The symbols move the items like this.
q15 h q97
q15 r q632
q391 h q722
q391 r q551
q472 h q731
q472 r q348
q956 h q391
q956 r q116
q277 h q632
q277 r q97
q363 h q551
q363 r q722
q714 h q15
q714 r q637
q131 h q148
q131 r q383
q637 h q811
q637 r q714
q722 h q322
q722 r q363
q604 h q956
q604 r q480
q551 h q116
q551 r q391
q322 h q714
q322 r q811
q515 h q604
q515 r q701
q811 h q363
q811 r q322
q480 h q701
q480 r q604
q383 h q472
q383 r q131
q632 h q637
q632 r q15
q731 h q277
q731 r q867
q348 h q131
q348 r q472
q97 h q867
q97 r q277
q326 h q383
q326 r q148
q701 h q326
q701 r q515
q867 h q348
q867 r q731
q148 h q515
q148 r q326
q116 h q480
q116 r q956

In the rows, zero is written as 63.

Name the item of each row.
[  85,   91,   47,   90,   86,   31,   67,   45,   48,   79,   65,   79,   35,   20,   74,   71,   45,   49,   64,   80,   56,   96,   56,   59]; item q472
[  63,   59,   60,   57,   76,   84,   24,   56,   51,   55,   35,   37,   61,   60,   80,   99,   66,   40,   60,   63,   56,  122,   61,   66]; item q277
[  90,   84,   26,   98,   84,   45,   61,   65,   74,   57,   70,   73,   64,   21,   76,   79,   39,   48,   52,   64,   87,   52,   36,   52]; item q131
[  52,   65,   80,   48,   73,   68,   85,   48,   75,   87,   24,   25,   43,   89,   43,   30,   99,   88,   66,   46,   53,   61,   81,   83]; item q480
[  77,   60,   76,   61,   21,   48,   58,   76,   61,   44,   79,   78,  117,   82,   58,   66,   57,   72,   90,   87,   56,   46,   55,   52]; item q811
[  43,   62,   82,   49,   72,   73,   74,   46,   44,  106,   95,   92,   68,   46,   34,   48,   89,   49,   74,   78,   87,   40,   76,   78]; item q322
[  50,   41,   57,   45,   26,   54,   45,   81,   64,   31,   67,   62,   79,   89,   84,   99,   49,   58,   79,   71,   38,   63,   87,   45]; item q637
[  71,   60,   74,   67,   13,   56,   65,   72,   60,   39,   81,   88,  113,   92,   48,   72,   61,   80,   78,   88,   59,   34,   46,   57]; item q811
[  66,   41,   58,   50,   81,   61,   46,   54,   43,   74,   44,   47,   97,   72,   73,  101,   48,   42,   71,   45,   69,   93,   24,   49]; item q515
[  83,   62,   81,   93,   49,   51,   74,   44,   85,   31,   57,   63,   18,   66,   65,   23,   51,   90,   53,   63,   50,   56,   79,   50]; item q326
[  75,   66,   49,   75,   78,   59,   47,   56,   51,   71,   59,   56,   68,   19,   80,  111,   45,   47,   65,   84,   56,  101,   40,   74]; item q148
[  92,   93,   68,  107,   63,   36,   61,   61,   74,   35,   76,   77,   24,   39,   65,   50,   32,   60,   59,   67,   48,   69,   71,   48]; item q348
[  75,   62,   59,   73,   57,   64,   83,   55,   84,   65,   38,   33,   13,   95,   68,   25,   72,   92,   46,   47,   47,   82,   77,   68]; item q97
[  55,   49,   52,   50,   95,   73,   81,   60,   87,   39,   50,   46,   29,   83,   43,   14,   75,   83,   41,   49,   53,   44,   95,   58]; item q701
[  28,   45,   86,   52,   19,   65,   54,   82,   65,   43,  104,   80,   87,   67,   70,   77,   53,   77,   67,   80,   52,   24,   99,   53]; item q391
[  69,   34,   61,   51,   46,   77,   44,   75,   50,   29,   51,   47,   97,   89,   90,   92,   51,   64,   53,   36,   61,   92,   42,   40]; item q632
[  45,   38,   52,   37,   24,   58,   35,   87,   62,   33,   73,   64,   72,   85,   86,   97,   53,   61,   74,   84,   46,   64,   79,   49]; item q637
[  46,   52,   53,   47,   98,   90,   75,   73,   65,   79,   49,   41,   49,   77,   41,   24,   87,   66,   44,   32,   62,   67,   78,   78]; item q15
[  77,   72,   71,   92,   64,   48,   89,   48,   88,   35,   55,   70,    6,   66,   69,   24,   55,   75,   59,   74,   61,   46,   86,   52]; item q326
[  96,   86,   26,   91,   79,   43,   59,   63,   54,   57,   66,   71,   66,   19,   76,   79,   29,   42,   51,   68,   91,   59,   28,   63]; item q131

Where do the symbols, taken in turn from left to right, take each start?
Answer with the item's name.
[  58,   50,   57,   54,   92,   71,   81,   54,   78,   38,   46,   54,   34,   81,   45,   20,   69,   90,   43,   44,   67,   45,  102,   41]
h -> q326
[ 100,   81,   37,   84,   73,   43,   69,   71,   62,   57,   75,   72,   64,   15,   79,   90,   36,   41,   50,   64,   91,   63,   34,   56]
h -> q148
[  45,   70,   65,   45,   69,   72,   73,   57,   42,  100,   98,   88,   63,   45,   45,   41,   88,   44,   78,   75,   77,   34,   76,   89]
r -> q811
[  39,   49,   54,   46,  100,   89,   86,   82,   59,   95,   38,   45,   40,   73,   39,   20,   90,   62,   38,   40,   61,   65,   84,   83]
h -> q97
[  92,   81,   50,  109,   64,   31,   55,   50,   72,   24,   68,   70,   26,   42,   69,   48,   27,   54,   59,   84,   58,   67,   64,   49]
r -> q472
[  93,   69,   32,   78,   80,   56,   87,   65,   80,   22,   67,   45,   25,   77,   57,   34,   45,   75,   66,   35,   67,   47,   82,   36]
h -> q348
[ 107,   83,   34,   87,   82,   45,   65,   63,   68,   50,   77,   68,   56,   25,   70,   86,   36,   41,   47,   57,   92,   64,   34,   59]
h -> q148
[  70,   65,   76,   63,   20,   49,   58,   75,   68,   37,   95,   79,  102,   85,   56,   76,   51,   74,   87,   95,   56,   34,   53,   53]
r -> q322
[  53,   82,   97,   50,   58,   86,   77,   56,   58,  108,   53,   66,   51,   54,   42,   41,   98,   61,   61,   47,   75,   75,   54,  103]
r -> q637
[  91,   56,   36,   85,   88,   63,   76,   70,   77,   15,   80,   57,   25,   70,   60,   35,   47,   80,   77,   35,   71,   51,   87,   37]
h -> q348
[  68,   53,   78,   53,   14,   51,   61,   76,   65,   42,   91,   86,  104,   88,   59,   73,   62,   78,   85,   97,   54,   38,   51,   53]
r -> q322
[  92,   72,   34,   89,   87,   58,   75,   67,   87,   22,   73,   48,   29,   74,   67,   49,   44,   72,   77,   43,   55,   51,   84,   37]
h -> q348
[  74,   64,   56,   62,   77,   94,   27,   55,   54,   62,   39,   31,   68,   63,   74,  106,   52,   43,   59,   64,   56,  119,   69,   62]
r -> q97
[  62,   42,   56,   48,   81,   63,   47,   54,   53,   78,   42,   37,   97,   69,   63,  105,   49,   46,   68,   43,   60,   97,   24,   55]
h r h -> q701
[  63,   59,   61,   69,   73,   81,   41,   46,   50,   62,   34,   29,   61,   64,   75,  102,   51,   44,   51,   61,   53,  117,   68,   66]
r h h h -> q131
[  44,   67,   67,   42,   68,   78,   72,   53,   47,  101,  103,   84,   66,   50,   52,   40,   94,   37,   73,   75,   73,   32,   73,   81]
h h r -> q632
[  42,   68,   83,   42,   65,   72,   83,   53,   77,   90,   21,   39,   41,   90,   42,   36,   91,   85,   60,   49,   56,   69,   69,   92]
h h r r -> q326
[  45,   71,   87,   43,   69,   66,   88,   57,   76,   85,   21,   34,   52,   88,   43,   34,  103,   89,   64,   50,   51,   61,   71,   79]
r r h -> q701
[  33,   44,   78,   58,   28,   60,   58,   88,   69,   44,   86,   75,   77,   60,   74,   70,   61,   67,   60,   84,   54,   23,   91,   55]
h h h r -> q637
[  97,   93,   57,   95,   79,   33,   68,   57,   59,   77,   68,   80,   36,   13,   72,   67,   43,   43,   63,   78,   60,   97,   53,   52]
h h h h -> q637
[  79,   52,   77,   62,   19,   45,   52,   87,   71,   50,   91,   79,  109,   80,   65,   71,   51,   76,   83,   99,   54,   33,   59,   52]
r r -> q811
[  88,   72,   40,   55,   89,   65,   66,   57,   47,   82,   50,   51,   61,   30,   54,   97,   46,   25,   59,   48,   79,   92,   38,   44]
h h -> q632
[  77,   31,   64,   55,   44,   72,   48,   73,   60,   36,   52,   50,   94,   94,   94,   99,   54,   51,   66,   28,   56,   96,   54,   50]
h h r -> q322
[  93,   96,   35,  101,   78,   49,   67,   62,   53,   63,   78,   66,   64,   18,   68,   82,   35,   43,   53,   63,   91,   65,   40,   59]
h r h r -> q131
[  82,   90,   53,  109,   70,   29,   57,   58,   80,   34,   65,   71,   20,   40,   63,   47,   35,   66,   67,   65,   67,   70,   57,   59]
r h r h -> q348
[  92,   84,   46,   98,   89,   55,   81,   68,   66,   41,   93,   78,   32,   37,   69,   58,   43,   64,   52,   47,   65,   45,   59,   36]
r -> q131
[  52,   56,   59,   56,   88,   78,   79,   64,   81,   41,   49,   56,   38,   91,   49,   26,   63,   83,   49,   45,   64,   49,   99,   45]
h -> q326
[  45,   54,   69,   47,   61,   63,   64,   48,   43,  114,   97,   90,   71,   46,   33,   46,   91,   47,   70,   72,   83,   35,   74,   83]
r -> q811
[  33,   72,   76,   49,   42,   67,   46,   64,   59,   62,  110,   87,   98,   44,   57,   59,   74,   45,   72,   95,   84,   34,   72,   76]
h h h h -> q701
[  97,   67,   29,   78,   88,   60,   79,   60,   90,   20,   78,   50,   25,   74,   59,   32,   46,   77,   70,   39,   67,   47,   83,   42]
r r h -> q348
[  30,   40,   65,   47,   61,   65,   36,   57,   61,   48,   37,   46,   86,   92,   85,  114,   57,   55,   76,   63,   57,   86,   75,   56]
h r h -> q480
[ 101,   97,   46,   89,   80,   31,   71,   58,   67,   78,   66,   74,   42,   15,   63,   67,   43,   45,   60,   83,   58,   99,   58,   61]
r r r -> q348
[  97,   89,   30,   97,   72,   47,   69,   58,   59,   52,   78,   64,   59,   17,   74,   86,   29,   49,   52,   58,   99,   56,   29,   61]
h r -> q326
[  48,   58,   55,   47,  100,   94,   85,   78,   73,   86,   48,   38,   43,   73,   39,   25,   89,   77,   47,   42,   61,   76,   86,   86]
h -> q97
[  96,   82,   42,   65,   92,   70,   51,   53,   51,   83,   50,   53,   72,   43,   60,   90,   39,   27,   60,   60,   85,   85,   32,   51]
h -> q277
[  71,   38,   58,   50,   46,   66,   53,   78,   56,   38,   46,   61,  103,   97,   78,   93,   45,   67,   63,   29,   63,  103,   36,   34]
r r h -> q637
[  78,   51,   62,   70,   49,   66,   82,   57,   83,   61,   40,   37,    8,   85,   68,   20,   74,   86,   46,   51,   49,   78,   84,   67]
r r r -> q277
[  84,   80,   55,  110,   61,   33,   65,   46,   84,   22,   76,   85,   31,   39,   77,   51,   42,   55,   60,   78,   56,   80,   67,   55]
h -> q131
[ 101,   84,   33,   87,   84,   50,   73,   71,   63,   52,   67,   74,   66,   26,   71,   74,   39,   45,   53,   78,   82,   56,   23,   62]
r h r r -> q472
[  62,   36,   57,   53,   49,   78,   53,   73,   59,   34,   53,   48,   93,   90,   81,   97,   56,   61,   60,   20,   54,   96,   36,   39]
r r r h -> q97
[  27,   63,   75,   63,   36,   70,   40,   67,   55,   70,  107,   77,   90,   51,   69,   51,   70,   54,   75,  100,   83,   33,   76,   84]
r h h h -> q15
[  87,   69,   72,  103,   52,   53,   81,   44,   89,   36,   51,   71,    4,   70,   61,   27,   49,   69,   51,   60,   55,   57,   83,   51]
h h r -> q348
[  98,   88,   32,   90,   77,   53,   65,   63,   66,   54,   72,   72,   58,   18,   68,   81,   33,   31,   54,   54,   93,   63,   27,   56]
h h r -> q701
[  81,   59,   50,   82,   79,   48,   46,   56,   46,   75,   57,   46,   53,   17,   82,  107,   47,   50,   62,   85,   48,  101,   37,   79]
r -> q326
[  25,   63,   74,   55,   37,   59,   51,   69,   46,   75,  110,   87,   91,   35,   63,   67,   65,   48,   74,   97,   86,   25,   76,   84]
r h r -> q811
[  85,   62,   61,   78,   68,   58,   86,   56,   79,   61,   42,   32,   13,   86,   68,   23,   84,   96,   53,   43,   55,   87,   76,   62]
h r h -> q277
[  62,   62,   55,   63,   79,   85,   27,   51,   58,   57,   32,   35,   61,   55,   79,  102,   59,   39,   50,   54,   56,  113,   63,   72]
r -> q97
[  87,   64,   86,   96,   58,   49,   88,   51,   73,   33,   57,   62,   15,   67,   73,   28,   48,   83,   45,   60,   53,   45,   85,   59]
h h r -> q348
[  96,   89,   64,   88,   80,   30,   62,   56,   63,   79,   68,   81,   31,   17,   76,   72,   45,   40,   56,   79,   59,   93,   60,   53]
r r h h -> q277
[  71,   62,   50,   70,   90,   59,   45,   51,   51,   76,   44,   47,   58,   11,   76,  103,   46,   44,   67,   80,   52,  101,   41,   87]
h -> q515
[  61,   64,   78,   68,   31,   54,   63,   74,   61,   43,   88,   83,  114,   78,   58,   64,   55,   75,   82,   92,   64,   44,   54,   52]
r h r -> q637
[  74,   54,   65,   58,   20,   50,   57,   84,   66,   43,   95,   87,  119,   83,   53,   81,   56,   70,   88,   93,   63,   41,   48,   54]
r -> q322
[  62,   35,   57,   59,   51,   75,   52,   82,   52,   32,   44,   44,  100,   95,   90,   93,   51,   53,   57,   34,   54,   92,   39,   45]
h -> q637
[  26,   36,   74,   39,   91,   73,   74,   63,   58,  102,   72,   68,   69,   57,   41,   51,  108,   66,   67,   47,   68,   45,   76,  101]
h -> q480
[  46,   42,   54,   52,   99,   93,   79,   81,   73,   82,   45,   41,   44,   79,   42,   28,   95,   65,   48,   29,   59,   73,   86,   72]
h -> q97
[  88,   63,   25,   85,   93,   63,   81,   70,   85,   32,   70,   53,   25,   84,   54,   33,   47,   84,   78,   37,   62,   53,   85,   34]
r h r -> q97
[  62,   35,   65,   49,   42,   71,   46,   73,   73,   33,   60,   48,   93,   90,   79,   90,   51,   62,   63,   39,   56,  100,   43,   39]
r r -> q632
[  81,   69,   77,   99,   49,   61,   86,   52,   84,   35,   54,   66,   10,   69,   66,   27,   56,   92,   46,   51,   51,   53,   79,   49]
h r h -> q148
[  80,   61,   88,  100,   56,   62,   81,   53,   83,   34,   54,   67,    3,   66,   69,   19,   57,   77,   47,   60,   57,   53,   77,   58]
r r -> q326
[  39,   53,   65,   44,   72,   75,   72,   55,   41,  103,  104,   92,   58,   45,   47,   47,   95,   43,   70,   75,   86,   35,   81,   83]
h r -> q637
[  93,   68,   28,   69,   91,   68,   60,   58,   46,   78,   47,   45,   58,   38,   59,   87,   44,   23,   58,   56,   83,   87,   33,   39]
r h -> q348
[  46,   32,   57,   44,   20,   56,   38,   83,   71,   28,   61,   71,   85,   91,   85,  108,   43,   58,   74,   70,   44,   67,   98,   52]
h h h r -> q391
[  43,   46,   55,   45,   95,  103,   88,   81,   73,   84,   44,   43,   44,   71,   44,   21,   94,   71,   46,   39,   67,   58,   89,   81]
r r r h -> q637
[  58,   85,   88,   49,   69,   77,   76,   67,   53,  106,   48,   67,   58,   66,   34,   30,   91,   59,   65,   50,   70,   67,   53,   97]
r r h -> q15
[  36,   44,   60,   30,   50,   69,   37,   59,   63,   48,   30,   50,   81,   95,   80,  110,   54,   44,   68,   73,   52,   90,   77,   51]
h r h h -> q701
[  75,   45,   69,   75,   66,   57,   81,   63,   79,   63,   35,   37,   26,   92,   59,   24,   79,  100,   55,   38,   49,   67,   83,   66]
h h -> q348
[  60,   88,   94,   47,   60,   87,   86,   56,   56,  123,   50,   70,   54,   65,   35,   37,   89,   59,   76,   41,   75,   65,   56,  102]
r r r -> q637
[  94,   73,   41,   66,   79,   64,   57,   64,   55,   83,   50,   51,   65,   39,   67,   87,   41,   30,   52,   52,   89,   90,   24,   34]
r r h -> q277
[  49,   91,   75,   52,   53,   89,   76,   61,   50,  111,   68,   75,   97,   63,   50,   47,   83,   77,   73,   71,   65,   45,   30,  103]
r -> q391
[  47,   71,   87,   52,   68,   71,   85,   54,   78,   83,   23,   34,   41,   76,   43,   35,   97,   91,   70,   49,   57,   64,   78,   80]
h h r r -> q326
[  67,   46,   52,   56,   80,   61,   44,   55,   59,   75,   38,   37,  100,   71,   68,   95,   44,   48,   74,   46,   64,   92,   19,   57]
r h h r -> q131
[  90,   85,   56,   99,   64,   27,   48,   52,   79,   25,   76,   76,   15,   45,   60,   54,   32,   61,   60,   76,   64,   79,   62,   55]
h -> q131
[  73,   78,   51,   75,   84,   54,   40,   57,   37,   79,   47,   50,   67,   16,   85,  110,   44,   47,   73,   83,   58,   97,   38,   69]
r r h r -> q701
[  91,   92,   62,  103,   54,   19,   51,   58,   81,   21,   56,   86,   23,   37,   73,   50,   38,   66,   60,   69,   63,   80,   64,   67]
h r h r -> q348
[  94,   83,   48,  106,   94,   52,   73,   76,   62,   50,   89,   83,   21,   39,   76,   56,   47,   65,   61,   52,   74,   37,   63,   43]
h -> q472
[  44,   65,   71,   51,   74,   68,   71,   51,   36,  103,   99,   91,   68,   48,   48,   50,   85,   42,   72,   85,   76,   32,   75,   87]
r r h h -> q15
